Below is a small trained network, with its code and all its weights. Each question gives an input and a target symbol and asks what happens when units are switched off, that is, made to give their printed mean instead of their output.

import numpy as np


def w(rows, s, z=0):
    codes = np.array(rows[::2]) - 128.0
    scale = np.full(codes.shape[1], s)
    scale[-1] = z or s
    return codes * scale


def f(y):
    return y / 2 * (1 + np.tanh(0.7978845608 * (y + 0.044715 * y**3)))


def softmax(a):
    e = np.exp(a - a.max(-1, keepdims=True))
    return e / e.sum(-1, keepdims=True)


def log_softmax(a):
    a = a - a.max(-1, keepdims=True)
    return a - np.log(np.exp(a).sum(-1, keepdims=True))


def net(x, mask):
    ids = ['ΛΩαβγδζηθξπστφψ'.index(c) for c in x.split()]
    T = len(ids)
    res = E[ids] + P[:T]
    u = 0
    for l in range(3):
        q, k, v = (res @ M[l].T for M in (Q, K, V))
        z = softmax(np.where(np.tri(T) > 0, q @ k.T / 3**0.5, -1e9)) @ v
        res = res + np.where(mask[u], z, O[l][:, -1]) @ O[l][:, :-1]
        u += 1
        y = f(res @ A[l][:, :-1].T + A[l][:, -1])
        res = res + np.where(mask[u : u + 4], y, B[l][:, -1]) @ B[l][:, :-1]
        u += 4
    return log_softmax(res[-1] @ U[:, :-1].T + U[:, -1])


Q, K, V, O, A, B = {}, {}, {}, {}, {}, {}
E = w([
[153,120,96,78,204,31,136,105,76],'Λ',
[85,135,144,117,119,126,81,52,137],'Ω',
[179,179,99,126,144,105,97,115,150],'α',
[122,144,96,144,127,255,180,21,94],'β',
[130,113,130,149,67,102,115,89,67],'γ',
[138,129,150,226,137,108,121,150,129],'δ',
[157,149,121,125,154,136,48,116,188],'ζ',
[198,147,204,117,153,96,166,56,102],'η',
[116,111,166,179,133,97,67,173,102],'θ',
[185,124,109,171,152,158,37,109,118],'ξ',
[56,90,209,124,35,115,122,96,149],'π',
[151,155,116,114,154,220,146,143,138],'σ',
[124,165,135,119,207,251,41,105,106],'τ',
[137,181,92,183,104,183,201,152,117],'φ',
[92,131,123,157,180,184,149,25,89],'ψ',
],0.024)
P = w([
[119,82,79,195,116,162,120,47,140],'0',
[139,113,103,170,138,206,121,153,72],'1',
[176,182,70,167,147,166,93,180,61],'2',
[189,47,214,115,138,203,121,118,184],'3',
[163,153,25,241,84,119,91,168,2],'4',
[132,137,158,171,158,148,92,133,141],'5',
[128,174,175,163,124,133,141,185,149],'6',
[117,121,178,166,167,146,88,158,145],'7',
[174,44,145,86,167,99,135,115,147],'8',
[145,77,189,87,110,114,151,173,122],'9',
[71,82,154,195,158,83,76,56,158],'10',
[147,72,151,143,115,113,129,131,154],'11',
],0.0084)
Q[0] = w([
[118,118,138,53,151,254,167,170,143],'0.h0',
[156,160,166,110,86,112,28,124,163],'0.h0',
[128,150,89,40,106,53,95,137,170],'0.h0',
],0.0083)
K[0] = w([
[161,98,28,48,109,237,32,56,232],'0.h0',
[134,206,255,166,157,15,222,106,109],'0.h0',
[150,119,31,18,158,130,160,38,101],'0.h0',
],0.0039)
V[0] = w([
[178,154,194,182,123,173,99,125,81],'0.h0',
[125,154,199,254,148,18,153,153,106],'0.h0',
[125,78,33,162,78,159,105,128,173],'0.h0',
],0.0061)
O[0] = w([
[217,91,235,2,82,95,155,111,222,253],'0.h0',
[156,45,207,60,94,101,203,113,170,200],'0.h0',
[105,245,184,105,213,199,97,234,146,108],'0.h0',
],0.008,0.0061)
A[0] = w([
[185,78,184,88,117,74,2,249,164,181],'0.n0',
[112,80,169,91,116,85,106,187,99,68],'0.n1',
[152,169,87,133,178,146,159,147,60,155],'0.n2',
[178,88,179,148,113,245,58,177,170,249],'0.n3',
],0.0066,0.0021)
B[0] = w([
[171,127,175,253,93,126,57,141,217,254],'0.n0',
[80,165,58,162,216,25,105,101,101,168],'0.n1',
[235,122,134,153,155,99,100,139,134,144],'0.n2',
[58,184,53,119,54,54,200,166,70,250],'0.n3',
],0.0081,0.0076)
Q[1] = w([
[106,101,240,142,47,3,52,68,223],'1.h0',
[153,128,239,61,41,110,77,136,137],'1.h0',
[113,226,174,163,57,151,237,217,179],'1.h0',
],0.005)
K[1] = w([
[139,83,159,166,172,52,147,158,95],'1.h0',
[125,85,235,97,254,155,167,129,199],'1.h0',
[142,128,100,104,76,146,115,157,122],'1.h0',
],0.0075)
V[1] = w([
[2,167,175,206,12,154,157,146,146],'1.h0',
[12,188,151,86,70,190,237,90,165],'1.h0',
[58,209,231,28,122,177,82,69,123],'1.h0',
],0.0057)
O[1] = w([
[62,110,184,117,100,157,187,192,113,145],'1.h0',
[115,168,183,111,186,104,160,73,190,3],'1.h0',
[209,190,48,109,65,254,117,68,10,60],'1.h0',
],0.0081,0.0055)
A[1] = w([
[5,76,96,163,104,117,75,89,174,67],'1.n0',
[133,46,150,189,112,130,191,162,120,176],'1.n1',
[136,110,83,183,105,2,77,157,173,254],'1.n2',
[157,138,166,180,148,144,185,135,115,100],'1.n3',
],0.0071,0.0029)
B[1] = w([
[204,152,42,56,135,145,128,166,114,175],'1.n0',
[140,90,219,121,117,155,109,141,85,179],'1.n1',
[133,103,66,56,225,154,35,149,137,254],'1.n2',
[166,2,233,173,80,190,200,52,162,138],'1.n3',
],0.007,0.02)
Q[2] = w([
[82,100,145,115,187,111,52,131,130],'2.h0',
[136,115,142,160,86,148,123,59,54],'2.h0',
[202,1,182,220,111,214,110,111,110],'2.h0',
],0.0078)
K[2] = w([
[87,143,148,59,97,92,30,118,154],'2.h0',
[143,183,203,69,91,139,98,57,79],'2.h0',
[225,65,103,90,3,98,144,132,147],'2.h0',
],0.0053)
V[2] = w([
[120,159,143,111,142,106,94,131,92],'2.h0',
[124,73,130,74,130,254,99,141,78],'2.h0',
[167,55,149,113,135,164,136,124,67],'2.h0',
],0.0065)
O[2] = w([
[85,253,62,195,146,151,177,75,78,170],'2.h0',
[43,126,126,154,180,50,100,148,131,253],'2.h0',
[143,140,125,163,108,2,110,139,201,231],'2.h0',
],0.0089,0.0069)
A[2] = w([
[191,65,131,131,142,107,147,161,133,191],'2.n0',
[202,111,101,91,75,125,212,125,225,6],'2.n1',
[74,254,245,119,8,102,75,85,50,195],'2.n2',
[182,101,187,196,154,129,148,139,136,46],'2.n3',
],0.0056,0.002)
B[2] = w([
[59,185,137,172,165,179,128,89,163,254],'2.n0',
[76,128,124,231,142,164,99,228,98,184],'2.n1',
[163,46,74,55,98,104,78,193,2,209],'2.n2',
[73,136,217,157,144,171,119,14,50,169],'2.n3',
],0.0083,0.0076)
U = w([
[132,89,97,237,88,213,137,236,115,182],'Λ',
[156,65,126,51,89,121,200,217,116,4],'Ω',
[130,142,55,90,188,101,146,104,128,249],'α',
[114,113,198,27,131,155,104,122,207,247],'β',
[214,173,103,130,151,198,129,141,168,122],'γ',
[188,83,110,145,44,59,146,160,96,99],'δ',
[107,27,32,208,97,148,172,137,149,7],'ζ',
[78,201,99,117,78,243,84,171,199,4],'η',
[236,123,154,117,59,104,65,40,189,159],'θ',
[59,128,99,152,156,156,167,83,121,121],'ξ',
[104,94,65,172,123,117,171,130,148,34],'π',
[151,162,63,72,138,163,254,238,180,244],'σ',
[84,160,63,42,79,160,122,119,77,52],'τ',
[67,185,124,110,105,138,124,103,170,12],'φ',
[106,125,125,124,110,83,116,185,139,168],'ψ',
],0.0066,0.0031)

Each question gives the input, a string of symbols that net reads in full, and the target symbol t.
The units are the heads (3 rows each of Q, K, V and O) and the neurons (one row each of A and B). Each row of codes is followed by its name. A weight is (code - 128) times the scale printed after its matrix; where a second scale follows, it is the last column's (O, A, B and U).
mask holds one flag per unit, layer by layer, with each layer's heads first. A switched-off unit (its flag False) gives its mean, the last column of its rows in O or B, instead of its output. The means were averaged over made-up inputs and are rounded, as every weight is.
A unit's drop is (log p(t) with every unit on - log p(t) with that unit switched off) / (log p(t) with every unit on - log p(t) with every unit switched off).
The circuit of an input: a set's keep is (log p(t) with only the set's units on - log p(t) with every unit switched off) / (log p(t) with every unit on - log p(t) with every unit switched off). Starting from the 12 units with the biggest drops (on a tie, the unit counted first), units are removed one at a time, each time the one whose removal leaves the highest keep (on an exact tie, the one counted first), for as long as the keep stays at least 0.8.
units of the circuit, in order: the units of the circuit, biggest drop first
unit that matters most: the unit with the biggest drop
top k neurons: the k neurons with the biggest drops, biggest first
k most important neurons of layer l: the k neurons of layer l with the biggest drops, biggest first
input Ω ψ ξ σ δ τ δ η π Ω φ, target Λ: top 4 neurons	2.n1, 1.n2, 1.n3, 0.n3
input ψ ζ δ ζ σ ζ γ σ ζ Ω Ω, target β: units of the circuit, in order	0.h0, 1.h0, 0.n3
input γ θ δ β Ω π π π π Ω α, target β: units of the circuit, in order	0.n3, 1.h0
input γ α β α θ π Ω, target ψ: unit that matters most	1.h0
input γ γ ζ β φ η ψ ψ Λ ζ α δ, target β: top 3 neurons	1.n2, 1.n1, 0.n0
input Ω Ω θ β η Ω, target θ: units of the circuit, in order	0.h0, 1.h0
input Ω π ξ γ α θ ζ ζ, target ψ: top 4 neurons	1.n2, 0.n0, 0.n1, 1.n1
input γ η ζ ψ Ω Ω δ τ, target τ: units of the circuit, in order	0.n3, 2.n2, 1.h0, 1.n2
input γ Ω α Ω ξ γ ζ ζ Ω α, target γ: 2 most important neurons of layer 1	1.n1, 1.n3
input η δ π φ β, target Λ: units of the circuit, in order	2.n1, 1.n2, 2.h0, 0.h0
input Ω β π ζ δ β η, target θ: units of the circuit, in order	0.n3, 1.h0
input η β π β τ ζ α, target θ: units of the circuit, in order	0.n3, 1.h0, 0.h0
input π ζ ξ Ω π ζ σ σ η τ π, target θ: units of the circuit, in order	1.h0, 0.n3
input π π φ Ω, target τ: units of the circuit, in order	2.n2, 1.h0, 1.n2
input ξ η δ Ω φ σ ζ, target β: units of the circuit, in order	0.h0, 1.n2, 1.h0, 0.n0
input β Ω τ ζ ζ ψ γ Ω β σ, target σ: unit that matters most	0.n3
input ψ Ω ψ σ Ω Λ σ η α η γ, target θ: units of the circuit, in order	0.n3, 1.h0
input γ ψ δ η γ π ζ ζ η π, target θ: units of the circuit, in order	1.h0, 0.n0
input η α ξ ζ Λ α ζ, target α: top 2 neurons	1.n2, 0.n2
input δ ψ θ β σ ξ τ Ω α, target ψ: top 2 neurons	0.n0, 1.n2
input γ π Λ ζ Ω φ ζ σ τ ξ, target α: top 3 neurons	1.n2, 0.n0, 0.n2
input γ Ω ζ Ω β Ω α τ ζ θ γ γ, target ψ: 2 most important neurons of layer 1	1.n1, 1.n2
input ξ Ω γ Ω α ζ ζ γ σ Λ γ, target α: top neuron	1.n2
input σ ζ ψ δ η ξ ζ θ γ ξ, target ψ: 3 most important neurons of layer 1	1.n2, 1.n1, 1.n0
